Below are the code and all the weights of a small trained network. Each question names an input and a class and asks about switching units off, where a switched-off unit gives its printed mean instead of its output.

import numpy as np


def w(rows, s, z=0):
    codes = np.array(rows[::2]) - 128.0
    scale = np.full(codes.shape[1], s)
    scale[-1] = z or s
    return codes * scale


def f(y):
    return np.maximum(y, 0)


def log_softmax(a):
    a = a - a.max(-1, keepdims=True)
    return a - np.log(np.exp(a).sum(-1, keepdims=True))


def net(x, mask):
    res = np.array(x, float).reshape(1, 8) / 4 @ E
    y = f(res @ A[0][:, :-1].T + A[0][:, -1])
    res = res + np.where(mask, y, B[0][:, -1]) @ B[0][:, :-1]
    return log_softmax(res[-1] @ U[:, :-1].T + U[:, -1])


A, B = {}, {}
E = w([
[117,126,125,133,118],'x0',
[122,127,127,130,121],'x1',
[140,129,133,123,137],'x2',
[115,127,133,247,185],'x3',
[86,118,34,90,170],'x4',
[203,28,99,167,99],'x5',
[134,130,130,125,133],'x6',
[147,128,136,117,148],'x7',
],0.015)
A[0] = w([
[144,98,123,194,98,79],'N0',
[74,143,123,155,202,145],'N1',
[85,136,77,20,113,191],'N2',
[114,178,175,119,105,240],'N3',
[165,92,142,95,65,217],'N4',
[149,83,7,121,154,3],'N5',
[147,157,109,214,181,222],'N6',
[69,184,56,88,181,85],'N7',
[118,109,139,191,145,139],'N8',
[86,165,206,113,142,237],'N9',
],0.015,0.003)
B[0] = w([
[178,107,119,173,134,188],'N0',
[57,135,139,128,138,195],'N1',
[213,126,87,165,167,249],'N2',
[191,169,121,118,117,191],'N3',
[134,74,143,59,83,211],'N4',
[96,252,151,153,44,207],'N5',
[94,146,133,181,199,222],'N6',
[118,75,72,116,194,223],'N7',
[115,126,129,169,171,190],'N8',
[117,189,136,143,68,203],'N9',
],0.014,0.018)
U = w([
[198,191,105,81,73,170],'0',
[208,58,102,189,196,211],'1',
[84,190,190,185,127,119],'2',
[39,91,112,116,195,2],'3',
[170,2,195,83,72,96],'4',
],0.011,0.0055)

Each question gives the input, the list of numbers given to net, and the class t.
The units are the neurons (one row each of A and B). Each row of codes is followed by its name. A weight is (code - 128) times the scale printed after its matrix; where a second scale follows, it is the last column's (A, B and U).
mask holds one flag per neuron, in row order. A switched-off neuron (its flag False) gives its mean, the last column of its row in B, instead of its output. The means were averaged over made-up inputs and are rounded, as every weight is.
A unit's drop is (log p(t) with every unit on - log p(t) with that unit switched off) / (log p(t) with every unit on - log p(t) with every unit switched off).
The circuit of an input: a set's keep is (log p(t) with only the set's units on - log p(t) with every unit switched off) / (log p(t) with every unit on - log p(t) with every unit switched off). Starting from all 10 units, units are removed one at a time, each time the one whose removal leaves the highest keep (on an exact tie, the one counted first), for as long as the keep stays at least 0.8.
circuit, biggest first: the units of the circuit, biggest drop first
unit that matters most: the unit with the biggest drop
top k neurons: the k neurons with the biggest drops, biggest first
drop when u is switched off: that unit's drop, to one decimal
input [7,8,3,3,7,1,5,5], class 2: circuit, biggest first : [N5]
input [-3,4,-2,0,7,-5,-8,3], class 1: top 2 neurons : [N2, N7]
input [-8,-4,-3,-6,0,3,8,-1], class 4: top 3 neurons : [N4, N9, N3]
input [1,7,8,4,1,5,3,6], class 2: top 3 neurons : [N2, N5, N7]
input [-4,0,-5,1,3,-8,-2,0], class 3: top 2 neurons : [N7, N1]
input [-1,5,6,5,0,-1,-1,-8], class 2: top 3 neurons : [N7, N2, N4]
input [6,8,-8,5,2,-1,-6,-2], class 3: circuit, biggest first : [N2, N5]
input [-1,4,-5,-6,1,7,-3,-1], class 0: top 3 neurons : [N5, N7, N2]
input [8,-5,3,6,2,-4,-4,0], class 3: top 2 neurons : [N5, N7]
input [3,8,8,3,2,8,8,-6], class 2: top 3 neurons : [N5, N2, N7]
input [-8,-5,6,0,6,4,2,-3], class 0: top 2 neurons : [N5, N6]
input [-2,0,-7,2,4,1,1,-4], class 2: top 2 neurons : [N5, N4]
input [4,3,-8,-7,8,-8,6,5], class 1: drop when N2 is switched off : 1.1
input [1,8,2,-8,-4,3,-6,0], class 4: unit that matters most : N4
input [4,-4,6,0,-3,7,-7,-6], class 4: drop when N7 is switched off : 0.1
input [-2,-2,-7,-7,3,-3,6,1], class 1: drop when N2 is switched off : 0.3
